Below is a small trained network, with its code and all its weights. Each question gives an input and a class and asks what happens when units are switched off, that is, made to give their printed mean instead of their output.

import numpy as np


def w(rows, s, z=0):
    codes = np.array(rows[::2]) - 128.0
    scale = np.full(codes.shape[1], s)
    scale[-1] = z or s
    return codes * scale


def f(y):
    return y / 2 * (1 + np.tanh(0.7978845608 * (y + 0.044715 * y**3)))


def log_softmax(a):
    a = a - a.max(-1, keepdims=True)
    return a - np.log(np.exp(a).sum(-1, keepdims=True))


def net(x, mask):
    res = np.array(x, float).reshape(1, 7) / 4 @ E
    y = f(res @ A[0][:, :-1].T + A[0][:, -1])
    res = res + np.where(mask, y, B[0][:, -1]) @ B[0][:, :-1]
    return log_softmax(res[-1] @ U[:, :-1].T + U[:, -1])


A, B = {}, {}
E = w([
[187,224,136,154,58,103],'x0',
[161,169,37,200,227,146],'x1',
[14,167,63,159,62,177],'x2',
[95,205,214,125,191,184],'x3',
[102,89,181,255,119,78],'x4',
[130,130,130,127,128,129],'x5',
[127,128,127,131,127,128],'x6',
],0.0046)
A[0] = w([
[174,197,126,145,75,119,98],'n1',
[101,108,170,94,99,117,87],'n2',
[62,152,97,141,97,145,112],'n3',
[150,144,74,165,181,135,94],'n4',
[70,39,110,98,192,157,137],'n5',
[115,113,159,96,98,125,83],'n6',
[107,87,131,118,152,145,92],'n7',
[123,137,136,111,118,105,199],'n8',
[188,115,160,110,167,97,111],'n9',
[120,91,169,244,126,97,112],'n10',
[128,114,124,126,132,125,50],'n11',
[195,100,165,120,163,120,101],'n12',
[150,156,84,32,140,143,101],'n13',
[201,103,167,116,165,116,101],'n14',
[84,207,208,117,181,150,110],'n15',
[150,150,76,169,185,131,127],'n16',
[143,152,70,167,184,135,111],'n17',
[112,106,179,74,66,123,120],'n18',
[38,162,86,141,99,147,108],'n19',
[148,152,88,47,133,153,111],'n20',
[117,100,168,170,111,121,98],'n21',
[165,65,51,135,73,95,99],'n22',
[149,91,74,127,96,101,86],'n23',
[194,201,136,150,63,138,117],'n24',
[153,143,124,133,111,125,253],'n25',
],0.011,0.0061)
B[0] = w([
[162,154,177,153,172,50,156],'n1',
[159,148,198,116,95,145,142],'n2',
[189,126,71,141,72,111,164],'n3',
[149,124,221,97,86,163,153],'n4',
[119,134,168,187,170,2,211],'n5',
[152,155,182,111,108,159,132],'n6',
[156,154,148,141,143,94,125],'n7',
[82,84,127,141,115,136,196],'n8',
[167,123,70,155,63,128,180],'n9',
[38,253,63,61,148,143,203],'n10',
[181,169,148,112,144,125,98],'n11',
[185,140,74,161,69,119,174],'n12',
[52,234,90,107,144,148,194],'n13',
[189,126,63,154,54,120,182],'n14',
[186,58,85,98,239,196,197],'n15',
[105,97,204,106,75,158,174],'n16',
[126,104,220,106,73,152,165],'n17',
[110,97,222,113,75,180,196],'n18',
[218,122,47,163,41,109,183],'n19',
[65,207,99,101,140,132,186],'n20',
[112,184,146,92,124,151,137],'n21',
[184,92,110,113,243,211,177],'n22',
[191,132,129,106,190,160,137],'n23',
[139,138,180,168,179,30,181],'n24',
[29,36,87,149,119,107,254],'n25',
],0.023,0.0048)
U = w([
[205,134,45,168,39,127,111],'0',
[60,240,90,72,149,148,107],'1',
[127,100,240,93,73,182,103],'2',
[191,76,96,110,254,188,95],'3',
[79,84,100,151,134,113,255],'4',
[138,144,168,191,182,24,82],'5',
],0.0071,0.0058)

Each question gives the input, the list of numbers given to net, and the class t.
The units are the neurons (one row each of A and B). Each row of codes is followed by its name. A weight is (code - 128) times the scale printed after its matrix; where a second scale follows, it is the last column's (A, B and U).
mask holds one flag per neuron, in row order. A switched-off neuron (its flag False) gives its mean, the last column of its row in B, instead of its output. The means were averaged over made-up inputs and are rounded, as every weight is.
A unit's drop is (log p(t) with every unit on - log p(t) with that unit switched off) / (log p(t) with every unit on - log p(t) with every unit switched off).
The circuit of an input: a set's keep is (log p(t) with only the set's units on - log p(t) with every unit switched off) / (log p(t) with every unit on - log p(t) with every unit switched off). Starting from the 12 units with the biggest drops (on a tie, the unit counted first), units are removed one at a time, each time the one whose removal leaves the highest keep (on an exact tie, the one counted first), for as long as the keep stays at least 0.8.
circuit, biggest first: the units of the circuit, biggest drop first
unit that matters most: the unit with the biggest drop
top k neurons: the k neurons with the biggest drops, biggest first
drop of u: that unit's drop, to one decimal
input [1,0,5,8,6,-7,-1], class 3: top 3 neurons : [n15; n13; n20]
input [-4,7,6,-5,-2,1,-6], class 2: unit that matters most : n17
input [-6,4,-8,-3,7,8,4], class 0: top 3 neurons : [n14; n12; n9]
input [0,8,5,8,2,2,7], class 2: top 2 neurons : [n17; n16]
input [6,4,4,7,2,3,-5], class 3: top 2 neurons : [n15; n5]
input [7,4,-4,-4,0,5,-5], class 5: top 2 neurons : [n24; n1]
input [5,-5,7,-1,7,-3,0], class 0: top 3 neurons : [n19; n3; n13]
input [6,1,-3,-6,2,4,-3], class 3: top 3 neurons : [n22; n5; n23]
input [6,5,0,5,1,-2,-8], class 5: top 4 neurons : [n24; n1; n18; n22]
input [-5,7,-7,-6,0,5,1], class 0: top 2 neurons : [n14; n12]
input [7,-2,-7,7,0,-5,-3], class 0: top 2 neurons : [n14; n9]
input [-8,3,-3,-4,-5,1,-4], class 5: top 2 neurons : [n5; n10]
input [-8,2,-6,4,-8,-1,8], class 1: top 3 neurons : [n13; n20; n24]
input [-1,-7,-8,-1,-4,0,-1], class 0: circuit, biggest first : [n14]
input [-6,-5,5,1,-8,-8,1], class 1: top 2 neurons : [n13; n20]
input [6,-5,8,-5,4,3,0], class 0: top 2 neurons : [n19; n3]
input [-3,4,8,-7,-6,-1,0], class 0: top 3 neurons : [n19; n3; n15]
input [-4,7,4,-5,3,0,8], class 2: drop of n4 : 0.2
input [-7,4,8,-4,-2,-3,-3], class 0: drop of n3 : 0.3
input [-3,-2,-1,-5,-6,2,6], class 1: drop of n11 : 0.0
input [-6,-1,-7,-5,-1,0,6], class 0: drop of n12 : 0.3
input [2,1,4,-8,-3,-4,-4], class 3: circuit, biggest first : [n22]
